Here is a tiny trained network, its code and every weight. The questions are about switching its units off for an input and a target symbol, where a switched-off unit gives its printed mean instead of its output.

import numpy as np


def w(rows, s, z=0):
    codes = np.array(rows[::2]) - 128.0
    scale = np.full(codes.shape[1], s)
    scale[-1] = z or s
    return codes * scale


def norm(h):
    return h / np.sqrt((h * h).mean(-1, keepdims=True) + 1e-5)


def f(y):
    return np.maximum(y, 0)


def softmax(a):
    e = np.exp(a - a.max(-1, keepdims=True))
    return e / e.sum(-1, keepdims=True)


def log_softmax(a):
    a = a - a.max(-1, keepdims=True)
    return a - np.log(np.exp(a).sum(-1, keepdims=True))


def net(x, mask):
    ids = ['αεθλξστ'.index(c) for c in x.split()]
    T = len(ids)
    res = E[ids] + P[:T]
    r = norm(res)
    for j in range(3):
        rows = slice(3 * j, 3 * j + 3)
        q, k, v = (r @ M[0][rows].T for M in (Q, K, V))
        z = softmax(np.where(np.tri(T) > 0, q @ k.T / 3**0.5, -1e9)) @ v
        o = O[0][rows]
        res = res + np.where(mask[j], z, o[:, -1]) @ o[:, :-1]
    y = f(norm(res) @ A[0][:, :-1].T + A[0][:, -1])
    res = res + np.where(mask[3:11], y, B[0][:, -1]) @ B[0][:, :-1]
    return log_softmax(norm(res)[-1] @ U[:, :-1].T + U[:, -1])


Q, K, V, O, A, B = {}, {}, {}, {}, {}, {}
E = w([
[111,121,147,74,170],'α',
[108,110,178,108,118],'ε',
[145,111,152,64,110],'θ',
[82,104,137,139,181],'λ',
[32,7,77,170,154],'ξ',
[104,143,73,42,132],'σ',
[144,102,94,36,36],'τ',
],0.02)
P = w([
[229,239,178,179,153],'0',
[217,138,112,127,76],'1',
[72,201,253,165,241],'2',
[102,88,147,133,36],'3',
[75,122,157,49,200],'4',
[93,75,110,155,1],'5',
[116,183,115,37,237],'6',
[73,166,151,51,65],'7',
],0.0076)
Q[0] = w([
[206,107,47,152,172],'h1',
[36,113,131,140,126],'h1',
[190,141,116,185,99],'h1',
[169,147,121,227,71],'h2',
[39,109,139,104,163],'h2',
[157,101,123,40,120],'h2',
[144,133,152,150,69],'h3',
[181,209,164,154,244],'h3',
[77,110,104,97,136],'h3',
],0.011)
K[0] = w([
[135,164,160,146,110],'h1',
[94,93,122,11,125],'h1',
[138,150,150,135,176],'h1',
[160,149,134,151,198],'h2',
[106,42,116,85,96],'h2',
[94,97,101,184,68],'h2',
[132,146,141,51,114],'h3',
[196,101,187,139,102],'h3',
[22,53,167,161,70],'h3',
],0.011)
V[0] = w([
[239,183,125,194,93],'h1',
[87,123,123,99,35],'h1',
[121,74,195,162,228],'h1',
[84,77,40,147,88],'h2',
[102,102,183,183,89],'h2',
[156,50,173,175,1],'h2',
[150,200,109,47,196],'h3',
[152,107,179,117,88],'h3',
[240,153,170,163,82],'h3',
],0.012)
O[0] = w([
[180,115,71,145,116,12],'h1',
[159,142,111,119,105,177],'h1',
[137,75,174,170,184,128],'h1',
[10,58,111,182,98,164],'h2',
[205,82,140,186,181,141],'h2',
[208,100,84,207,95,214],'h2',
[105,163,102,75,125,107],'h3',
[107,158,101,183,146,126],'h3',
[112,99,47,189,161,2],'h3',
],0.012,0.0084)
A[0] = w([
[164,98,205,128,133,71],'n1',
[206,128,189,138,141,47],'n2',
[148,72,254,123,79,233],'n3',
[94,84,64,45,56,231],'n4',
[149,157,197,88,86,65],'n5',
[163,171,184,133,110,2],'n6',
[183,101,156,92,99,135],'n7',
[178,166,166,83,117,155],'n8',
],0.0097,0.0028)
B[0] = w([
[82,176,50,197,230,172],'n1',
[148,119,74,147,216,154],'n2',
[79,144,2,115,155,254],'n3',
[65,141,12,137,140,190],'n4',
[156,24,91,56,168,172],'n5',
[76,69,135,134,182,140],'n6',
[82,158,64,238,204,167],'n7',
[61,46,111,150,172,167],'n8',
],0.0068,0.013)
U = w([
[148,157,185,70,158,161],'α',
[204,130,111,186,173,95],'ε',
[171,184,52,140,177,177],'θ',
[135,126,123,91,250,1],'λ',
[110,68,156,179,125,140],'ξ',
[118,161,122,67,107,160],'σ',
[149,140,81,136,60,200],'τ',
],0.015,0.0046)

Each question gives the input, a string of symbols that net reads in full, and the target symbol t.
The units are the heads (3 rows each of Q, K, V and O) and the neurons (one row each of A and B). Each row of codes is followed by its name. A weight is (code - 128) times the scale printed after its matrix; where a second scale follows, it is the last column's (O, A, B and U).
mask holds one flag per unit, heads first, then neurons. A switched-off unit (its flag False) gives its mean, the last column of its rows in O or B, instead of its output. The means were averaged over made-up inputs and are rounded, as every weight is.
A unit's drop is (log p(t) with every unit on - log p(t) with that unit switched off) / (log p(t) with every unit on - log p(t) with every unit switched off).
The circuit of an input: a set's keep is (log p(t) with only the set's units on - log p(t) with every unit switched off) / (log p(t) with every unit on - log p(t) with every unit switched off). Starting from all 11 units, units are removed one at a time, each time the one whose removal leaves the highest keep (on an exact tie, the one counted first), for as long as the keep stays at least 0.8.
circuit, biggest first: the units of the circuit, biggest drop first
unit that matters most: the unit with the biggest drop
heads that matter: for each layer, one digit per head in row order, 1 if its drop is at least 0.15 and else 0, layers parted by /
drop when u is switched off: that unit's drop, to one decimal
input σ λ ε θ α λ, target λ: heads that matter	011
input λ σ ε θ ε τ θ σ, target τ: heads that matter	010
input ε θ α ε, target θ: circuit, biggest first	[h2 h3]
input ξ τ τ θ θ, target θ: heads that matter	010
input ε θ ξ θ α, target θ: circuit, biggest first	[h2]
input α ε θ τ λ, target τ: circuit, biggest first	[h1 h2]
input α θ θ λ ε λ, target λ: heads that matter	010
input ξ θ θ ε σ, target ε: heads that matter	010
input τ α ξ α ε θ ε, target θ: heads that matter	010
input ξ ε σ ξ ξ ξ ξ λ, target ξ: heads that matter	010
input θ θ θ ε θ σ θ λ, target σ: circuit, biggest first	[h1 n1]
input ε λ α α α, target α: circuit, biggest first	[h2 h1]
input τ λ θ σ θ σ θ λ, target σ: heads that matter	000
input θ α θ λ τ ε θ α, target θ: heads that matter	110
input α λ λ θ θ ξ ε θ, target ξ: circuit, biggest first	[h2]
input τ τ α ε, target τ: heads that matter	100
input α θ ξ, target θ: circuit, biggest first	[h1 h2]
input α θ λ, target θ: heads that matter	111
input θ α σ θ θ ε ε, target ε: heads that matter	010
input σ σ θ θ θ ε α, target ε: unit that matters most	h2
input ε σ ξ, target σ: circuit, biggest first	[h2 h1]
input ξ θ α τ ξ, target τ: heads that matter	110
input τ ξ θ, target ξ: drop when h3 is switched off	0.2
input α α α, target α: drop when h3 is switched off	0.0
input α α λ, target α: drop when n3 is switched off	0.1
